grid =
[[136 134 129 114 123 113 131 131 127]
 [118 120 138 116 121 129 123 114 136]
 [146 128 125 143 139 132 134 151 122]
 [122 139 123 127 129 129 127 127 120]
 [144 141 120 122 124 105 135 137 125]
 [132 122 128 133 130 134 129 133 130]
 [137 134 127 121 128 124 131 134 126]
 [136 130 126 127 124 113 131 131 129]
 [119 113 133 132 126 138 124 119 137]]
Indices start at 0.
Report the top-right entry.
Answer: 127
The entry just right of 146: 128
Report the entry in row 2 and column 0.
Answer: 146
The bottom-right entry -> 137
Report the bottom entry of the column that holds the smallest entry.
Answer: 138
Report the entry at row 2, column 2.
Answer: 125
The entry at row 1, column 1 is 120
Report the entry at row 0, column 0.
Answer: 136
The entry directly above 144 -> 122
The entry in row 0 and column 1: 134
Report the entry in row 0 and column 2.
Answer: 129
The bottom-left entry is 119
The entry directly below the smallest entry -> 134
The maximum: 151
The centre entry is 124
The entry just left of the centre entry: 122
The entry in row 1 and column 0 -> 118
Report the top entry of the column that holds the smallest entry.
Answer: 113
Report the entry just left of the largest entry.
Answer: 134
Report the top entry of the column that holds the largest entry.
Answer: 131

[[125 128 125 125 125 126 126 130 130 130 125 126 128 130 126]
 [150 128 149 150 149 149 148 107 107 108 149 149 128 107 148]
 [125 128 125 125 125 126 126 129 130 129 126 126 128 130 126]
 [103 128 103 103 103 104 104 153 153 152 103 104 128 154 104]
 [102 128 103 102 102 103 104 152 153 151 103 103 128 153 104]
 [133 128 133 133 133 133 133 123 123 124 133 133 128 123 133]
 [139 128 139 139 139 139 139 117 117 117 139 139 128 117 139]
 [148 128 147 148 147 147 147 109 109 110 147 147 128 109 146]]
Rows and columns are numbered from 0.
Report the top-right entry.
A: 126
Report the entry in row 2 and column 0.
A: 125
Report the entry at row 1, column 0.
A: 150
The bottom-right entry -> 146
The entry at row 0, column 1 is 128
Report the entry at row 0, column 0.
A: 125
Report the entry at row 0, column 2.
A: 125
Report the entry directly below 154.
A: 153
Report the entry in row 1 and column 1.
A: 128
Report the entry in row 2 and column 2.
A: 125
The bottom-left entry -> 148
Report the entry just right of the largest entry.
A: 104

x = [[151, 151, 128, 150, 151, 151, 151, 150, 103, 103, 104, 151, 151, 128, 102, 150], [147, 147, 128, 146, 147, 147, 147, 147, 105, 105, 105, 147, 147, 128, 105, 146], [151, 152, 128, 151, 152, 151, 151, 150, 103, 103, 104, 151, 151, 128, 103, 150], [109, 109, 128, 110, 109, 109, 109, 110, 151, 150, 150, 109, 109, 128, 150, 110]]
Give the minimum.
A: 102
The entry just left of the smallest entry is 128
The entry just right of the smallest entry is 150
